Each row has a class, written as a number after it.
[  17   42 -104   43  152   21  -97  -40  250   -5    9  -68  -51   70
   40  -38  -30   44   47  243  -86  -68   -2   84   -8 -125    6   11
  -63   76 -123  137  166  -17 -210  -60  311] | 5
[ 113 -231   -1  187   89 -181 -144  -39  206 -232 -126  -11  -49  322
 -132  -11  270  -31  263   21  156  -95   38 -355  -56  326 -108   66
  -96 -147  241  172  362  151  -65  -87  354] | 4
[-119  -78 -155 -170  -99  -15   40  145   98 -176   86  413 -276  508
 -183   -1  275 -206  278    5 -183 -107 -446  -63    0  208  125  317
 -125 -117  113 -291  293  181  129  -92   59] | 5
[ -16  117  -81   48  192   19    3   20  154   76    2 -179  -47 -111
  104  -59 -102  138  -61   90  -42 -107   46  239  -73 -185  -42  -13
  -69   92  -79   11  178 -183 -147  -57  163] | 3
[ 176   87 -154  -18  177 -109   38   49  275  -34  -23  -31  -23   31
  121   96   -8   39   70   96   -4  -38   10    7  -34  -29 -219   80
   -5   16   19   99  199  -26  -24  -77  208] | 3
[ 111 -111  158  111  -63   65  -86 -125    8 -105  -34   12  103  -43
  -12   79  -49  -43   45  132  116 -135   30   37   20  131 -145   -5
    4   22 -107 -106   47  -10  -48  -43  -26] | 7
[ 115  -93  106  120  -80   25 -123 -149  -59 -149  -42    4   92  -40
  -68   81  -63  -61   49  131  112 -122   42   64   41  136  -75  -15
   22  -24 -110  -35   -6  -48  -77   21  -39] | 5
[  75  -55  147   90  -61    2  -93 -178   25 -154  -42  -11  108  -38
  -24   74  -47  -85   52  143  119 -105   45   58   22  143 -124   -9
    5   21 -118 -102   51  -64  -55  -29   -6] | 0
[   3   17 -226   46   10 -202  -20  -95  118   38 -141  -22 -305  169
 -148  -22  -98 -324 -103   48  212   90 -123 -293    3  130 -139 -180
 -187  -33 -228   24  135  -77 -205   -6  254] | 0
[  45   29  -23  169  117  -18 -129   -4  182   78  -34 -138  -43  -80
  129  -71   17  134   35  -19    6  -27  138  216  -92 -138 -164  116
    8   -5   34  124   87  -92 -171  -98  -43] | 6
[ 146   75 -106  238  -47  -71   97   18  163   91 -143  150  -36  163
   -8   49 -147 -174 -160  -38   39  130   63 -170   -2 -152 -239  -34
  -79  -78   10   79  -99  -53  -66   46   67] | 6
[ 222   57 -194  122 -268   91  216 -270  188 -100  -50  -14  309   54
 -122  124  274 -460  -91   56  176 -137 -155 -101  -44  229  546   97
  122  -36   15 -118  289 -135 -144  270  376] | 4
[  17   -1  161  192   -9  -73   17   66  119   85  -93  -20 -230   57
   24   -2 -134   44 -161 -175   63   84   78 -265    6 -155 -321  -75
  -61  -34  -53  200 -139  -16  -96  -84  -35] | 1
[-204  302  340  113   11   49 -117    2  301 -228  258  -36    4   27
 -217   98  195  102  -62   34 -145 -230 -219  222 -212  -34  125  190
  -64  -15 -228   -9 -173 -285 -170  -19 -191] | 2
[-218  127  -26 -109  -94   35  149 -221   -2  -27 -157   13  116 -180
 -344 -106 -435 -345  255  123 -399  106 -149   79  112  -48  104  -45
   29  -11   90  -20   65   -7  -56  157  177] | 2
[ -26   67 -159 -117  -80   76  132 -106  104 -317  140  121  -80  430
 -255   -8   96   26   40  136 -166 -123 -355  125 -106   10  259  345
 -277 -210  -16 -115  136  -21   -1  252  498] | 2
[  65  108   94  177 -117 -136 -170   74  149   46  -47  -53 -218  120
 -156   21   16  116 -250    2  144  122   27 -298  -43  -77 -224  -22
 -116  -31 -127  197 -196 -137 -238  -88  -42] | 1
[  62  -34  129  143  -38    3 -103 -183  -22 -135  -10  -32   60  -31
  -39   75  -70 -101   13   95   56  -83   21   73  -23  172 -107  -14
  -12  -14 -111  -85   12  -44  -44   41  -43] | 6
[  42 -148   32   34 -166  111   50   29  226 -117  129  -45  368  157
  -78  -50   30   43  195 -304   43 -204    8  228    0  -33  269  -28
  196  -55  -63  185  -53 -194 -255   18    3] | 1
[  64  -12  147  393 -154 -165  -88   84  192   64 -155  -30  -68  185
    3   21   50  -49 -120 -213  184  111  333 -125  -33 -147 -438   -8
  -37   92  127   92 -161  -92  -43 -188 -205] | 1
[-203  -28  353  210 -209  189 -188   28  332  144   -8 -179 -152  -16
  -38  -50  343  142   35 -117 -204  124  -55  243  -52   21 -115  307
  -32  -34  211  -30 -356   56   66 -132 -266] | 2
[  63  -45  127  101  -11   22  -91 -170   50 -146  -36  -33  104  -33
   -2   96  -67 -127   24  129   83 -154  -32   88   47  187  -83  -18
    9  -27 -134  -84   22  -42  -53   11  -29] | 4
[-112  257  303   98  304  -56   95  -33  899  -86  237  -28  -81  -33
   27  180  108   42  192  -18  -51  155  -80 -181  -71  -13 -533  -19
 -178    7  -67   14  217 -230  128 -270  296] | 3
[  58  -83  -54   -2  137  -88  -87  -81  -59   38 -128    7   41   34
   19 -106  -59   90  113   38  -41  -30   62  116  -41 -108  180  119
   38  -21  -66  204  126   84 -107   20  201] | 1
[ 155  -24  -57   66 -128 -102  -25  143   62  211  -14  123 -161  125
  -61   14  -54  -99  -57   90  201  197  -22 -259 -136   39 -353   14
  -83  -48  -35 -112   20   71   37 -119 -207] | 5
[-272  478 -181   71   21  198   11   22   98 -116  102 -267 -161  -96
   87   32   14 -222 -157  210 -189  -71 -201  -38  131 -222   55  124
 -123 -209   30  -70 -124  -91  -49   63 -102] | 2
[ 145  102  -34   10  184  -77   38  -53  137  -56 -140 -154  -31  -24
   73    9  -47   42   48   99  -47  -97  -24   58  -14 -124  -28   64
  -63  106 -168  180  237 -114 -216   -5  353] | 4
[ 141  -74   90   45  -52  -14  -56 -176  -30 -135  -20   22   97  -77
   19  128  -85 -113   42  108   95 -112   31   88   19  205 -144   -6
   28   12 -104  -89   72  -76  -32    4  -27] | 5
[  60 -161   87  177  -55  -50   49  127  281   99  -78  320 -138   47
   79  -82    2   76   30  -93  112  131   71 -216  -12 -260 -432   69
  -77  -95   71 -112  105  -23   64 -175  -49] | 0
[ 234  219 -385 -138  -42  -77  347 -148   29  191 -129  -34  404  -52
 -113 -132  -79 -365  -16  -83   34  161 -201   76  140  170   42 -244
  -46  -31  214 -218  444  -15 -135  164   75] | 1
[  68  -67   88   46  -27  -11 -105 -213   -1 -165  -31   -7   90  -49
    8   99  -56 -123   17  103   98  -88   43  116   15  217  -87    4
   39  -15 -105  -94   22  -44  -49   17   20] | 1
[ 123  -46   82   78  -37    2  -44 -152  -36 -148  -54  -33  107  -73
  -34  117  -73 -122  -15  124   91 -142   -6   67  -13  199  -67  -22
   16    5 -118  -57   64  -72  -75   29    8] | 1
[  75   94  -86  -60   51   30  -58  -17   55   57   34 -128  -47   33
   30   72   80  140    8  148  -73  -15   48  162  -50  -55   45   67
   -7    8  -60   91  100   49  -88  -29   12] | 2
[ 160   50   63  153 -118 -113   21   12  138  100 -121   32 -238  134
  -98  148  -52  -31 -252   29  194   90   88 -248 -174   27 -270  -78
  -80  152 -128   18  -62 -170 -159  -71  -83] | 6
[  84  -71  164  115  -69   33  -90 -143   19 -161  -28    7   82   -1
  -42  105  -68  -55    4   99   91 -154   23   31    6  134  -44    2
   20   26 -162  -63   32  -25  -63    1   -8] | 7
[-323  111  222  -73  -31   55  245  -74  294  199   52 -100  173 -138
   18  -38 -158 -154  139   60  -72  324  110   25  -11 -101 -419   89
  107   99  280 -232 -227   52  381 -125  155] | 0
[ 109  -95   94   96  -42   22 -120 -165   17 -113  -17   -1  105  -37
  -21   54  -57  -92   46  131  130 -123    1   60    0  213 -116    7
    4    0  -92 -145   45  -15  -35    1    4] | 7
[-305   27 -151  163   52 -135  -40 -342  242 -300 -115 -249   37 -148
 -397  -17 -341 -334  203  407  -44   82  140  149  -70  150 -270 -327
 -104  172  -28  -67  180 -213  -48   42  194] | 7
[  15   78  -45  -96  189   48   54  -63   10    9  -67  -46  -35  -12
  108  -44 -113   96  -48   67 -129  -64   50  144   15 -234  -13  104
    1  -10  -31   23   72 -104 -141  125  261] | 6
[  74  -68  117   13  -54   24  -99 -147  -50 -153    3   25   57  -19
  -44   85  -57  -55   57  129   44 -100  -23   87   11  232  -99   27
   15  -15  -77  -94   -6  -25  -63    4   26] | 5
[  27 -172  126   94 -262 -136 -151   34  232   86  -70  233 -226  144
   -4  -76 -108   11   94 -112   84  241  156 -195 -104    5 -283   43
  -49  -36    3  -10  -49  108 -133 -244   30] | 2
[  63   44   18   13  163  -10   17   51   52    7  -86 -141  -81   23
   36  -73 -155  163  -11   68 -121 -115   70  224  -60 -238  -86   61
  -73  101  -47  203  171 -128 -199   -4  204] | 1
[  -2   87  -46   96  265 -185  261 -198  293   -7   35   13  -80 -141
  124    5   94 -198  -76 -241 -210   78 -224 -148  -11   46  144 -146
  -67   74 -130  231  159 -176  102  203  410] | 4
[ -21  -74  274 -159   31  213  199   36   85  118  132  283  318  -24
  -18  -91  -47  263   94  192 -227 -133  -77  -84 -133 -193  269   85
  -41   95  222 -174  136  355  147  -38  159] | 1
[ -18  122  169  125   -3   58  -40  -17   66 -213   31  223 -113  349
 -407  -34  234   94  267  -57 -214 -113 -397   44 -194   47  228  379
 -184  -93  -69  -48  -29   57  -66   28   34] | 7
[  84  146 -210 -567  -73  -72  355 -291 -387 -171 -174  -44  -65 -344
  179   73  -79   57   17   83 -334  271  122   55  168   27   31 -181
   75  106    6   89  306 -207 -309  123  428] | 0
[ 207  -43  265   83  -51 -151 -160   92  199 -206   64  112   40  149
    5   64  453  268  334    6  110  -85  -50 -170  -78  297  336   59
  -69  -39   62   25  176  438  111 -208  330] | 2
[-172  158  236 -264  150   98  136 -204   -6   -4   96   87  144  251
  -35 -134  -80  207  233 -117 -406  302   96  175  -47  -14  234  241
  113  -28  348  -50 -175  337  241  202  387] | 5
[ 102  -81   97   80  -27    1  -53 -157   62 -163  -38  -10  114  -23
    9  151  -69 -118   48  127   76 -129   30   42   23  156 -161   22
   44  -15 -133  -72   72  -77    5    8   11] | 2
[  47  -64  111   88  -34  -26 -100 -209   96 -123  -25  -11   87   17
  -48   66  -83 -120   29  130  132 -122   -2   80   -3  178  -69  -16
   27   20 -166  -97   57  -96  -83  -13   36] | 3
[ 164   40 -112  -33 -105 -157    3   87   68  167  -36   69 -216  -22
  -43  -10  -34  -38 -112   22  101  234  -25 -307 -132   59 -351  -19
 -126   16   19   63   27  -58 -182 -132   82] | 3
[ 162    2   88  248  -37  -94    4  128  518  267    0  169 -169  158
   23  -10   50   28  -94 -114   86  231   17 -144  -58  -90 -322  -58
 -111 -124   53   17  -12   15  101  -61 -129] | 7
[ 107  -83  112   62  -85   32  -45 -141  -78 -154  -69  -14  121  -29
  -19  135  -48  -97   11  103  109 -163   -1    5   30  145  -47   16
   20   10 -137  -63    5  -47  -47   -8  -55] | 1
[-162   79  620 -276  -29  100   -7   16  340 -206  178  182 -142  300
  -68  301  429  132  174 -171 -295 -179 -147  -87  -74   55  120  263
   11  -90 -231 -254 -194 -123  -10  -31  -31] | 5
[ 143 -126   39  -99   22   42   82   79  276  -85  102 -252  198  145
 -129  -71  128   71  195  -79   59 -247 -233 -151   31   56  214 -163
 -193 -128  -32   37  177  111   24  184  131] | 0
[ -85  151  307   40  -40  -44   12  116  443  -94  148   12  -36   -5
  -18   79  432  -24  168 -224 -209  -49 -211  264   81   24 -193  121
 -278   12  102    9 -102 -308   28 -156  154] | 6
[ -62  100  -73  -49  134  -27   40   -3  123   45   32  -76 -107   48
  101   90    2   70  -68  -40 -158  -74   68  115   13 -158  -18   86
   25  -16  -30   67   91 -128  -13   11   67] | 4
[ 116  -58   69  161  -44   22 -117 -153  -17 -123  -31  -40  112  -70
  -40   90  -51  -83   25  116  137 -153   50   88  -27  182 -110   34
  -12   -9  -60  -79   76  -65  -51  -16  -42] | 7
[ -26  112  -33   32 -226  -27  -97   -9  266 -216  -84  -17  161  148
 -228  150  461   13 -136   20  341  -62 -374   51    2  118  195  304
 -193 -241 -285 -251 -101  -26  -41  -46 -222] | 0
[ -66  -32  351   43 -314   77  -12  115  220   28   90  176  -81  285
  -82  212  556  104   56 -167 -148  -17  -81 -210 -238 -167   86  545
  -96  -79 -137 -205 -193   -5   78 -157  -78] | 4
[  86  -65   96  139  -15   19  -93 -151   30 -165  -44   -6  111  -44
  -41  121  -95 -153   13  132   90 -153   -6   29   29  156  -78   -9
    5    0 -173  -54   72  -69  -22   26   -6] | 7
[  68  174 -247   84 -106 -135  106 -147  155 -160   -9  -68   26   68
  -42  160  -51 -132  246  266 -213  158  105   98   34  126 -359   35
    6   45  175  -15   88 -246   41  -88  420] | 6
[ 164  138  242 -108  -72  -34  -30   31  473 -152  222  -74  279    1
  -73  128  324  185   58    0  -61   54 -126  157 -121  108  -26  177
  -55   21 -137   -1  -90 -178  -43   33  306] | 7
[  54  -27  104  105  -56  -14  -76 -206    7 -151  -61  -32   93  -50
  -26   96  -73 -144   -7  118  153  -86    5   53   44  182  -67  -45
   -8  -19 -159 -103   73  -89  -71   13    5] | 6
[ -39   18 -164  183 -111 -188   58   63   51  160 -129  108 -336  -53
   56  -34  -89 -127 -166  -58   -2  255  135 -245  -55 -222 -269  -79
 -131  -64   27  125   53  -42  -66  -90  -13] | 6
[ 106  226 -150  -62  105  -28   32   46  161  -11  -14 -144   23   -7
   -4   86  -42   56   13   72 -134  -72    1  132  -18 -164  -26   93
  -70  -69  -68   96  217  -26 -153   20  107] | 7
[ 126  375  112  106  -72  113  -63  224  451  117  303  -38   71  -95
  154   85  115  434  -91  208 -232  -26  189  246 -264 -156 -179  162
  -58   28  313 -177  -35  -61  -69 -214   16] | 2
[ 128   69  -93    6   95  -41  -16  -67   50   -7 -102 -168   80  -81
  -70  -48   -4   56   39   -5   16   -3   -6  104  -81  -39   12   57
    0   -9  -68  194   74  -69 -272   51  171] | 3
[ 125  -64  114  147  -98   38  -71 -156   -7 -119    2   10  154  -67
  -27   68  -94 -105  -19  109  139 -138   60  107    1   97  -58  -34
   45   24 -133  -69   37  -76  -69   39  -64] | 7
[  29   87   -4  241   30  -59  -57   87  155  238  -87    2 -182   34
  -26  -23  -48  -41 -231 -172   89   76  113  -84 -158 -104 -178   48
  -79   16   49  -14    3  -43  -78  -59  -87] | 2
[  86  -56  137   95  -10   -2  -83 -181   44 -155  -46   17   82  -62
   17   85 -111  -94   41  146   77 -120    9   82   26  180 -149  -27
   19  -46 -119 -125   82  -47  -54  -16    0] | 1
